Below is a small trained network, with its code and all its weights. Each question gives an input and a class and asks what happens when units are switched off, that is, made to give their printed mean instead of their output.

import numpy as np


def w(rows, s, z=0):
    codes = np.array(rows[::2]) - 128.0
    scale = np.full(codes.shape[1], s)
    scale[-1] = z or s
    return codes * scale


def norm(h):
    return h / np.sqrt((h * h).mean(-1, keepdims=True) + 1e-5)


def f(y):
    return y / 2 * (1 + np.tanh(0.7978845608 * (y + 0.044715 * y**3)))


def log_softmax(a):
    a = a - a.max(-1, keepdims=True)
    return a - np.log(np.exp(a).sum(-1, keepdims=True))


def net(x, mask):
    res = np.array(x, float).reshape(1, 3) / 4 @ E
    u = 0
    for l in range(3):
        y = f(norm(res) @ A[l][:, :-1].T + A[l][:, -1])
        res = res + np.where(mask[u : u + 9], y, B[l][:, -1]) @ B[l][:, :-1]
        u += 9
    return log_softmax(norm(res)[-1] @ U[:, :-1].T + U[:, -1])


A, B = {}, {}
E = w([
[201,229,43,154,103,188],'x0',
[2,24,82,191,178,72],'x1',
[143,51,225,28,158,238],'x2',
],0.00087)
A[0] = w([
[163,252,96,190,52,72,48],'L0N1',
[91,110,17,208,195,182,73],'L0N2',
[128,116,98,126,155,131,2],'L0N3',
[192,214,62,129,93,97,11],'L0N4',
[169,124,170,122,142,177,208],'L0N5',
[67,18,137,127,212,81,42],'L0N6',
[74,132,63,236,115,19,17],'L0N7',
[240,222,76,125,100,208,109],'L0N8',
[115,145,116,206,86,25,10],'L0N9',
],0.0027,0.00079)
B[0] = w([
[131,134,117,161,151,4,210],'L0N1',
[111,189,105,152,54,170,186],'L0N2',
[106,129,110,135,105,120,99],'L0N3',
[150,83,113,199,148,47,164],'L0N4',
[144,167,135,80,95,132,182],'L0N5',
[153,59,156,200,64,102,212],'L0N6',
[125,143,123,27,141,210,224],'L0N7',
[188,59,205,173,20,141,249],'L0N8',
[121,120,109,40,200,145,155],'L0N9',
],0.0022,0.0014)
A[1] = w([
[208,184,188,48,170,175,75],'L1N1',
[159,49,198,116,75,208,43],'L1N2',
[54,111,13,254,162,49,63],'L1N3',
[131,168,153,87,130,181,103],'L1N4',
[121,238,39,119,175,89,2],'L1N5',
[57,137,115,187,128,151,34],'L1N6',
[49,130,85,178,171,202,29],'L1N7',
[19,65,117,78,208,169,2],'L1N8',
[113,72,143,102,204,62,35],'L1N9',
],0.0026,0.00077)
B[1] = w([
[179,124,31,77,81,118,164],'L1N1',
[75,153,136,73,176,91,249],'L1N2',
[210,138,65,44,120,226,213],'L1N3',
[118,107,82,100,126,92,132],'L1N4',
[123,156,187,78,222,87,121],'L1N5',
[143,122,93,112,80,150,111],'L1N6',
[130,105,29,125,77,99,124],'L1N7',
[177,110,124,251,103,92,179],'L1N8',
[133,173,163,154,147,181,129],'L1N9',
],0.0022,0.0012)
A[2] = w([
[173,146,163,61,113,104,175],'L2N1',
[150,131,159,30,96,169,25],'L2N2',
[89,90,199,143,143,115,75],'L2N3',
[145,64,178,176,75,175,88],'L2N4',
[115,147,156,70,101,129,84],'L2N5',
[179,203,87,96,145,173,85],'L2N6',
[172,213,86,143,96,145,2],'L2N7',
[111,168,107,85,253,90,91],'L2N8',
[116,140,102,135,149,124,132],'L2N9',
],0.0043,0.00081)
B[2] = w([
[135,72,36,162,154,144,243],'L2N1',
[173,59,83,55,187,163,227],'L2N2',
[119,141,191,165,235,120,185],'L2N3',
[94,210,124,76,202,123,252],'L2N4',
[164,100,104,136,138,171,161],'L2N5',
[112,132,202,110,199,34,194],'L2N6',
[108,150,234,137,158,101,174],'L2N7',
[58,251,94,32,132,120,160],'L2N8',
[124,149,102,105,107,128,120],'L2N9',
],0.0027,0.0014)
U = w([
[124,95,147,118,95,107,15],'0',
[244,140,202,227,69,28,157],'1',
[117,94,162,107,86,105,7],'2',
[43,72,27,181,46,185,146],'3',
[34,53,255,197,235,142,151],'4',
[84,240,74,32,173,42,154],'5',
[134,181,187,156,54,192,86],'6',
[226,10,107,9,180,210,153],'7',
],0.0089,0.011)

Each question gives the input, the list of numbers given to net, and the class t.
The units are the neurons (one row each of A and B). Each row of codes is followed by its name. A weight is (code - 128) times the scale printed after its matrix; where a second scale follows, it is the last column's (A, B and U).
mask holds one flag per neuron, layer by layer. A switched-off neuron (its flag False) gives its mean, the last column of its row in B, instead of its output. The means were averaged over made-up inputs and are rounded, as every weight is.
A unit's drop is (log p(t) with every unit on - log p(t) with that unit switched off) / (log p(t) with every unit on - log p(t) with every unit switched off).
The circuit of an input: a set's keep is (log p(t) with only the set's units on - log p(t) with every unit switched off) / (log p(t) with every unit on - log p(t) with every unit switched off). Starting from the 12 units with the biggest drops (on a tie, the unit counted first), units are removed one at a time, each time the one whose removal leaves the highest keep (on an exact tie, the one counted first), for as long as the keep stays at least 0.8.
circuit, biggest first: the units of the circuit, biggest drop first
most important unit: the unit with the biggest drop
k most important neurons: the k neurons with the biggest drops, biggest first
top k neurons in layer l: the k neurons of layer l with the biggest drops, biggest first
drop when u is switched off: that unit's drop, to one decimal
input [-2,7,1], class 3: circuit, biggest first	[L2N6; L2N7]
input [-8,-8,-6], class 5: circuit, biggest first	[L0N6; L0N8]
input [-2,5,-7], class 5: most important unit	L0N8
input [7,3,4], class 6: top 4 neurons in layer 0	[L0N7; L0N9; L0N2; L0N8]
input [-3,2,-3], class 3: 4 most important neurons	[L0N8; L0N6; L2N6; L1N7]
input [-4,-6,-2], class 1: top 3 neurons in layer 0	[L0N7; L0N1; L0N4]
input [-7,-6,-5], class 5: 2 most important neurons	[L2N8; L0N8]
input [7,8,-3], class 5: 2 most important neurons	[L1N5; L2N6]
input [6,8,-6], class 5: top 2 neurons in layer 1	[L1N5; L1N3]
input [1,7,3], class 3: top 2 neurons in layer 0	[L0N8; L0N2]
input [-5,4,-5], class 3: top 2 neurons in layer 1	[L1N3; L1N8]
input [1,7,-7], class 5: 2 most important neurons	[L1N5; L0N8]
input [8,-5,-3], class 1: drop when L0N8 is switched off	0.2
input [5,-2,-4], class 1: circuit, biggest first	[L0N8]
input [6,-2,-4], class 1: drop when L0N8 is switched off	0.9
input [4,-3,-3], class 1: drop when L0N8 is switched off	0.6
